Each row was made from one small tree. The marks that hang from a mark follow it in brackets, in alphabetical order. Every link used is in the known rows. Write each row's tree.
Each row is shifted at random along 7 fixed directions that mean nothing.
Known rows:
fulof(dumepu(rugor(pivaf(pude sepepaz zibe))) pufiz(puro)): [  37   62  359   34 -191 -174 -193  -93  161 -117  288  162  215  163
   78  -17 -159  -97 -145 -179   19  199   65  187   21 -231   84 -185
  212 -238  -64  -56   18 -128 -177  -61   93  147 -143  -50  103  -74
 -144 -139   38   41   26  118]
fulof(pufiz(kise(zibe(pivaf)) menen(dumepu rugor sepepaz))): [ 277  240  205  101 -242   88 -239  258  -10 -237  -80 -196   25 -113
  220  139  -68   35   19  159  118 -218  -48 -133   84 -595   98 -149
 -267   52  157  -14 -189  215  238 -167 -383  152 -271  -72  255   18
  -88  208  159 -420 -165 -101]
puro(kise pufiz(menen(dumepu fulof)) sepepaz): [ -93 -163  -78  124   95  120 -108  116  -12   79 -205 -184  -30  -65
   26   59  -29 -190  -25  276 -237 -110  136 -288  -20 -212 -165  118
 -303  -65   40   69  193  379  -18  -32 -124 -252   77 -101 -119 -183
  105  138  -24  298 -237  -21]
puro(pufiz(menen(fulof)) sepepaz(dumepu)): [-166  243  136  -43 -150 -118 -254  101  228 -113    7 -311  -78  -43
  305  386 -287 -257 -238  113 -110 -230  -13  -58  -11 -739 -128 -160
 -131 -138  111 -100  -24  164 -166   -8 -252  174 -105   14   65 -395
 -128   25   60  136    4  126]
kise(pude pufiz(menen(rugor(pivaf) sepepaz)) zibe): [ 217   34 -264   87  308  -22   58  -56   27   69  -83   44  -44  136
 -229 -183   77 -155  153  401  -41   99 -232 -254   26  254  261   85
   32   31 -147 -137  -99 -222  187   37   38  -90 -106 -148  153 -179
  109  -25   84 -134 -126 -274]
koduvu(pivaf puro(pufiz)): [-175  371  205  -67 -144 -199 -373    9  219 -143 -162 -160  122  193
  198   62 -134 -137  -55 -169   -4  -44  135  -96  -50 -442   74 -158
 -214 -200  -44   74 -115  -81  -65  -41 -133  -97    0  -42   47  -75
 -218 -131   49   91  119   88]
rugor(pivaf(pude sepepaz zibe)): [ 122  173  234  -23 -152 -285 -127   72  158  -27   27  -61  119   46
   21  145   -3   -1   -9  -73   71 -158 -176  107    7  -64   63  -36
  -15   86  -85  168 -287  -48  -12  -10   54  213 -148 -198  164  113
  -94   95   22 -416  176   25]
menen(dumepu fulof pufiz(kise)): [-270 -334  417   58  324  225  170   -6 -166   15 -132 -233  -12 -331
 -151   41  117  109 -342   17 -498   71  119 -210 -161  186 -563  526
  203   71 -438  104  -80  336   74 -127  151  -60  184  -26 -765  536
  145  230  -56  -90 -101  -94]
menen(pufiz(puro(kise)) rugor sepepaz(dumepu)): [ -52 -201   27  114  289  276  138 -136  -82  118 -134 -203 -163 -265
  -76   88  -78   67  -43  208 -324  289   88 -138   54   35 -389  278
  -49   -9 -175 -169   33  125  231   38  149  -26   27  -39 -299   78
  181   29    7   84  -23  -76]
pude(koduvu(pufiz(menen)) pivaf(rugor zibe(puro(sepepaz)))): [  -8  122  211   84  -70  -52 -204  168  188 -430   61 -248  -49 -190
  -45   26 -156 -265  179  -46  247  -64  292   57   -1 -285  -87 -205
 -140   11  452  -17  -86  151   49 -250 -335 -161  -25  -32   79  -73
 -313  105  117   68  -21   77]
fulof(pufiz(puro(sepepaz))): [ -58   51  338  138  -88   17 -300  196  161 -224   62 -108   84  -65
  136  150  -85 -193 -193 -162  124   33  281   -2   39 -344   45 -149
  -76 -149  199  147  -21   88  -42 -191 -254 -156   35   11  -51   91
 -175   77  139  139  -95  110]
puro(kise(pude(pivaf) pufiz) sepepaz): [ -70   49  -43  239  220  -56 -226  205   35   58  201  164  -88   54
  186  169 -233 -204  120  340  206   43   40 -196   -1  102  122  230
  -42   -7  297   50  -41  123   -8  -30 -198  -12 -247 -112  133 -349
 -233  304   84  235 -201   92]
koduvu(pivaf(pude rugor zibe) pufiz(kise puro)): [  51  194  -46  -25   14   60 -243  -43 -158 -205  -45  -39    0   63
  -66 -256  -44 -139  260   57  101  241    2  -55  101   58   79 -182
  -49   17   77   42    7 -100   67   38 -217 -295    8 -198  383 -124
 -164  -42   80  -71   84  -11]
kise(pufiz(menen) zibe(pivaf(pude rugor) puro)): [ 200   73   95  122  -18  -27  -71  128   72  -53   67  247  193  229
 -139 -227   30  -36  176  179   68  170   86 -175  -20   66  393  -20
  -82   -8   74   71 -126  -73  -24 -163 -241 -152 -142 -111  164   18
  -99   27   79 -113 -106 -383]
rugor(pivaf(pude(koduvu) sepepaz zibe(puro))): [-164  111  187  159 -309 -192 -150  102  293 -205  342  115  142   93
 -104   28 -149 -277  -47 -164  105  144   96  287  207 -258   66 -244
  -82 -122  143   31  -14  -31 -300 -121   59  163  -56  -83  195 -289
   58  -96   46  110  123  287]
koduvu(pufiz(kise menen(fulof) puro(sepepaz))): [-105   93  355   94  -17  -91 -115  178  -26 -288   20  237  113  -17
  -54    2 -157 -225  120   26  160  451  224 -118   37 -173   -4 -147
  -61 -194  141  129   35  -64 -170 -224 -438 -309  159   14  224  -77
 -158  124  317  385 -166   -3]
kise(pude(pivaf(rugor)) pufiz): [-151   40   54   37  279 -154    2 -170  150   28  125  237  184  294
  -52 -115  -23  -31   40   35  -42  337  -14  -84 -134  263  156  166
   85  -72 -339  -46 -206 -280  -92   -8  238   51  -83  -78   71 -203
  -13 -125  -13   62  -40  -17]
puro(pufiz(kise) sepepaz): [-324 -110  -17  -29  370  -39 -161 -126  -16   32 -108 -249 -194  -45
  340  175 -177  -61 -210   87 -171  -31 -125 -198 -120  103 -176  286
  227   -7  -68  -40 -103   -4 -110  144  147  127  -56  -76 -289  -82
  -88   84   19   33  -87   85]
pude(koduvu(puro(sepepaz(dumepu))) pivaf(zibe(pufiz))): [-134   43   80   11  152 -228    2 -121  239 -144   62   22  -55   45
   12  -52 -207  -30  223   -3  184  148  177   11  -75   94 -189   66
  -15 -108   87  -54 -143 -198   47 -174   13   60   69   42 -106 -104
 -141  -60   93  136   50  138]
pivaf(rugor sepepaz zibe(puro)): [ -78  -22  109   25    9 -121 -160  -36   -2   45  358   39   19    3
 -155   40 -151  -69   63   17   52  256  -23  120  131  241  109   67
  223  128  106   10    1  -99 -309  -54   99  267 -176 -143   96  -31
 -203   88   54  -66   79  110]
kise(pude(pivaf(rugor)) pufiz zibe): [ 133  191  -45  247  154 -137 -165  115   94 -114  364  383  -42  210
  -97 -110 -102 -404  269  392  325  297   32  -17  154  163  351   26
   99  -68  321 -132  -55 -229   10 -209 -233  -27 -281 -107  485 -538
 -285  149  190  191 -112  -97]
kise(pude(pivaf(sepepaz(dumepu) zibe(pufiz(menen puro))))): [ 243  428   55   79   25 -227 -202   69   29 -174  165  -96 -183  -25
  158  253 -269 -139  223  274  415  -65 -216  139   81 -182  186 -122
    8  103  335  -97 -223 -133  205  -93 -366  266 -273 -121  494 -336
 -325  154  210 -223   75   43]
pivaf(pude(koduvu) sepepaz): [  -8 -158   11   52  122  -66  -50   80   74   29   31   18   39  -91
 -203  -72   61   29   -2   33  138  109  127   14   64  377  -29   71
  -35  101  -44  271  -36  -30   42 -118   61 -145  121 -148  -31  148
   17  107   52 -107   40   68]
pufiz(menen(sepepaz) puro(kise)): [-227 -133  293  109  279 -165    9  -88 -240  -32   89  146  -45  -67
   45  200 -335   68   17   -8   17  522 -165 -139  -31  178  -37  269
  289  -48   -9   12 -152 -145 -132   37    6  109  -19  -61  -11   76
 -160  184  202  117 -198   -9]
pude(koduvu(pufiz) pivaf(zibe)): [-162 -198  132   19  418 -153   86 -232  126 -251 -103  -63 -133 -122
 -202 -217    1 -150  151  -64   67  224  236  -59 -167  445 -283  174
  279  -78  -25    3 -167 -259   79 -230  145 -163  231  -20 -322  184
 -136  -53   59  156   42   -4]
sepepaz(dumepu(rugor(pivaf(zibe(puro))))): [ 144   89  407  132  -73   10  -23  201  161  -12  153   47   31 -120
  -17  170  -44  -32  -51  -57   75  -20  252   63  -44  -89   31   78
   93 -142  267  183  -78   92  106 -124 -255  -77    9  -64 -129  192
 -435  155   21   -9   82 -152]
sepepaz(dumepu(rugor(pivaf))): [ 229   92   95  159  -39  147   41   57  119   -1   13  -41  -62  -87
  -82   73   13  -87   77   64   -1  -12  218   71   78 -124   52  -25
 -105 -222  219   71   51   36  238  -25 -120 -165   65  -83   72  -83
 -197  -23  -14   10  110 -119]
pude(koduvu(pufiz(menen(dumepu(rugor)) puro(kise)))): [-240 -217   -5  154  231  137  -50    0  -56 -153   18   -4  -67 -192
  -86  -79 -145  -31   69    6  -32  247  168 -114   64  160  -82  146
   66 -103  130   71  113   41   -3   33   56 -235  167  -20 -165  -48
   -1   81   88  155 -168   87]
fulof(dumepu(rugor(pivaf)) pufiz(menen puro(kise))): [ 268   94  512   89   83 -371 -109 -146 -127 -169  212  357  -50    1
  210  127 -360  -88  194  153  322  438  -69   15  -88  104  155    3
  569 -221  252  -75 -127 -283   24  -97 -113  131 -344 -153  348 -117
 -564  152  271  102  -46 -199]
puro(kise(pude) pufiz(menen) sepepaz(dumepu(rugor(pivaf)))): [-151   34  149   37   81  -54 -214  191  188   82  -72 -254    7   12
  288  192  -98 -189 -280   58 -141 -275   33 -181 -206 -399  -44   17
  -17  -85  105   -1  -17  329  -78   67 -252 -102  -88  -91 -182 -114
 -282   44 -100  226 -151  -38]
rugor(pivaf(pude(koduvu) sepepaz zibe(puro(pufiz)))): [   9 -171   50   35  137 -136   95  -93  107   55   -7   84   85   32
 -211 -137   94   38   90  -13  -42  114    5   39  -41  478  -52  138
   62   61 -156  204  -71  -92   -1   -4  275  -84  102 -177 -135  198
  113   -3  -55 -145  129  -43]
zibe(pivaf(rugor sepepaz(dumepu)) puro): [ -11  172  375   41 -102 -211   34  -60  198  -32  162  183  136  212
  -36   -3 -155   -2   93   -4   98  361  280  128  -69   31  152  -58
   56 -138   53  -12 -163 -211 -192 -227  -96  142 -148  -41   87    3
 -273 -175   42  128  210 -157]
menen(dumepu fulof(pufiz) rugor(pivaf(pude)) sepepaz): [ -67  -10  310  229 -263   82   35  209   13 -116  414  237   38 -193
  -95  365 -334 -215   -7  346 -158  275  180   53  278 -225 -322  188
 -126  -13   26  -13  124  330  -55 -152  108  195 -233  -87   95 -331
  170  500  109  143  -43   92]
pude(koduvu(pufiz(kise))): [-118  221  143  -86  -45 -251 -227    0  183 -160 -105  -41    5    4
  287   47 -183  125   61  -46  279   26  -53  -78   -2 -192    8  -23
  -49  -82  -20   23 -376 -214    9  -53  -45  252 -152  -61  179 -195
 -225  -19  252 -237   -6  113]
zibe(pufiz(kise puro)): [-263 -133  237  210  245  127   23   42  -53  -88  158  302  119   -7
   63   -9 -127   98   27  -81   14  425  202 -132    7  209    9  240
   82 -107   13  150   -2  -47 -116  -66   -1 -121  172    7 -272  136
   32  115  161  214 -224   10]
rugor(pivaf(pude(koduvu(pufiz(kise))))): [ -56  -71  105  217   92  142  -35   82   29 -235   17  -66  -93 -185
 -108  -23  -14 -242    9  -39   10   46  169   44  104  110  -41    4
   30  -80  235  146   -3  113  119    0   47 -317  126 -148  -73  -16
  -12   68   14   54   26   47]
pude(koduvu(pivaf(rugor) puro(kise(zibe(pufiz(menen)))))): [-221   39  308    9   11 -244 -132   87  191 -107  -26   84  187  103
  -28 -138  -80  -11   56 -183  138  186  278 -195 -110  -11  -12   24
   -3 -147   17  112 -165  -74  -86 -172  -79 -193   40  -43 -143  135
 -318  -44   89  191  -79  -22]
dumepu(rugor(pivaf(pude(koduvu) sepepaz zibe(pufiz(menen))))): [ 265  -53  124  148  -60 -144   41  140  116  -40   89  299  164   31
 -138  -34   37  -23  309   72  191  172  163   44   53  233  162  -19
 -106  -71  114  230   36  -60   75 -112  -29 -163   -1 -179  234   26
  -65  224  119  -49  -21 -223]
menen(fulof(dumepu pufiz(kise)) rugor(pivaf(zibe)) sepepaz): [ 196 -125  310   69 -101  -96  266  -54   40   44   80  372  188   48
 -316  -55   -3  -42  181  212  -95  388  222 -114   39  175 -317  152
  -62 -130 -324   10   -4  -30   82 -259  192  -16   -7  -95   -8   65
  168  123  100  165  -54 -150]
rugor(pivaf(pude zibe)): [ -46    9  -92  187 -158  -27   -9 -103  119  -74  244  272  115  171
 -178  -92  -96 -197  156  -26  -54  273  -13  171  280   -7  131  -84
 -141 -174  -35   36   67 -181 -122   34  306   78   52 -120  314 -405
  293  -83    2   73   63  175]
fulof(dumepu(rugor(pivaf(pude zibe))) pufiz): [  10  -31  425  -18  -42 -163 -150 -100  181  -58  239  136  187   65
  116   20 -119  -18 -231 -185  -60   43   59   34 -125  -25   34   40
  399 -164 -158   42 -116 -103 -120  -56  216  183 -142  -76 -208  179
 -225   18  -18  -78    4    0]
fulof(dumepu(rugor) pufiz(menen puro(kise(zibe)))): [  -4  -71  252  130  118   77 -277  -21 -210 -101  324  -14  -72 -126
  226  157 -341   19 -152   -8  -28   31 -133  -70    0  -82   96  154
  474  -38  233  -66   52  125  -42  126   -6  139 -244  -64 -123   68
 -321  215   28 -123 -233   32]

Which tree is each row?
[  51   37   35  163  182   20  -89   39   -8    8 -105  -14   39   66
  -33  -87   27  -61   78  157   16   42    3 -197  -87  -35  132  104
 -129  -35  -26   22 -136   88  126  -70 -118 -115  -65 -149   72 -122
  -83  -22   12   35 -171  -73] => puro(kise(pude(pivaf) pufiz(menen(dumepu))))
[-356  -20  584   28  104 -311 -211  121  366  -38  -16  -45  128  101
  119   38 -101 -318 -409 -202   91  203  381  -82 -276 -104  -30   18
  226 -190   66   82 -213   -9 -356 -345 -253 -114   35  -60 -460  140
 -494  -90  136  628  -82  -59] => zibe(puro(kise(pude) pufiz sepepaz))
[  37  132  169  143  -47   46 -110   26  -26 -189  200 -343 -406 -310
   -3  420 -362 -475 -121  246    1  -98   32  119  208 -267 -221    7
  193 -123  366 -224   14  187   72  -67  -70  174 -219 -128  -34 -323
 -221  207  166  116   76   72] => menen(fulof(dumepu(rugor(pivaf))) sepepaz)
[-243 -241   52  223  236  159   61  -26  -92   92  209  177  -56 -158
   18  138 -227  -15  -33  284 -240  492   21   -9  150  140 -225  369
   28  -85 -131 -121  160   83  -25    6  156  175  -97   -4 -132 -178
  214  304  121  192 -138   67] => menen(dumepu(rugor) pufiz(puro(kise(pude))) sepepaz)
[-181   -4  338 -110  306 -308   25 -327   19  -68   84  -48   20   89
  120   89 -205  134   49 -157  -54  237 -137    0 -229  266 -147  309
  402   69 -237 -110 -404 -286 -108  -12  307  364 -140  -99 -179  167
 -283   20   17 -201   61  -62] => pude(pivaf(rugor zibe(pufiz(puro))))
[  67  100 -121  134 -127  127 -217  456  295  -33   25  -21  266   91
 -260 -242  259 -144    6   24  133 -301  295 -146  131 -123  198 -116
 -464   34  109  246   76  189  156 -185 -329 -441  145  -19   -6  127
   -5  117  -15  -74 -166   22] => kise(pude(koduvu(pivaf(rugor sepepaz) pufiz)) zibe)
[ -87   58  -86   97   74   89 -240  -27  -78   23  -53 -229 -199  -97
  369  261 -255  -33  -11  187 -147 -166 -235 -147   38 -348    2  124
  -58  -22  157 -114  -36  246    9  228   27  205 -259 -164   93 -365
  -65  117  -13 -107 -125   12] => puro(kise pufiz(menen(sepepaz(dumepu(rugor(pivaf))))))
[ 223  137  138   32 -188  -92  -47  -54  -64    6   61   87    7   48
   59  135 -191   62  192  285   63  207  -23   66  155 -135  -40   74
 -151 -108  -74  -27  -19  -27  117  -83   -5  223 -224 -141  399 -374
  -70  167  201 -174   12 -105] => menen(dumepu(rugor) fulof(pufiz(puro)))
[-123  -62 -286   54  322  201 -276  -98  -77   94 -156 -438 -266  -30
   35  -75  -93 -238    9  139 -153 -126   16 -132   33  122  -17  107
  -56   39  197  -61  144  194  100  168   27 -290   52 -154 -182 -175
 -105  -58  -91  178  -65  103] => koduvu(puro(kise(pude(pivaf(rugor zibe))) pufiz sepepaz))
[  88   -8 -157  125   31   29  114 -191 -226  -25  119  147  -99  -29
 -147  103 -283    7  314  348 -107  351 -178  -28  231   51   47  134
  -63  -93  -53  -84  142 -129   37   86  198  189  -54 -110  394 -481
  207  153  139  -57  -82  -46] => pufiz(menen(dumepu(rugor) fulof))
[-148  -44  322  141 -162 -175  189   73  148   13  376  468  137   36
 -141  229 -265 -164   84  254 -104  468  178   61  150   -5 -234  232
  -38 -219 -160  -18   63  -21 -238 -233  126  298 -104  -23   40 -301
  111  346  206  295  -26   -6] => menen(dumepu(rugor(pivaf(zibe(pufiz)))) fulof sepepaz)
[-301 -125  211  -76  168 -197 -240  -19   49   24  215 -121   -4   -1
  -78  -89 -105 -121 -222 -106   12  228    7   37  -18  287  -34   69
  402  128  -14   -7 -141   -8 -317  -10  145   32 -168 -205 -107   18
 -364  -42   -7    7   60  108] => pivaf(pude(koduvu(puro(kise(pufiz zibe)))) rugor sepepaz)
[-244  378   59  -30    2 -259 -371  -36   57 -278  254   10  -70   47
  137  124 -403 -273   90  109  109  125 -197  -65   25 -228  161 -167
  241    0  128 -106  -39 -205 -358   21 -162  283 -241  -61  259 -291
 -191   54  130   49  106  205] => koduvu(pivaf(sepepaz zibe(puro(kise(pude)))) pufiz(menen))
[  41 -173  -79   65   87  102   37   35  134  281 -112  -80   63   82
  -91 -111   94   10  -25   49 -168  -73  162 -151  -69   79  -79  136
 -195 -116  -72  120   59  157   74   36   22 -204  122 -123 -200   55
  -37  -72 -154  122  -55  -48] => puro(kise sepepaz(dumepu(rugor(pivaf(pude zibe)))))
[-266   94  195   21 -181 -219 -264   61  216  -10  274  175  186  189
  183   91 -244  -14 -105 -124   70  151   -8   17   58 -235   82   36
  -25  -75  -22   52 -134 -115 -373 -109  -29  391 -104   -4   13 -178
  -82   56  133   66  -86  202] => pivaf(zibe(puro(pufiz(kise) sepepaz)))
[ -98  121  -26   68  326    3   69 -229  -13  -35   50   23 -134  139
  220  -37 -245  162  161  206   63  196  -67  -51 -116  365  169  163
  194   65  -12 -129 -190 -210  -41   30   91  268 -181  -90 -195  -20
   47 -139   71 -119   68 -159] => zibe(pivaf(sepepaz) pufiz(kise(pude)) puro)
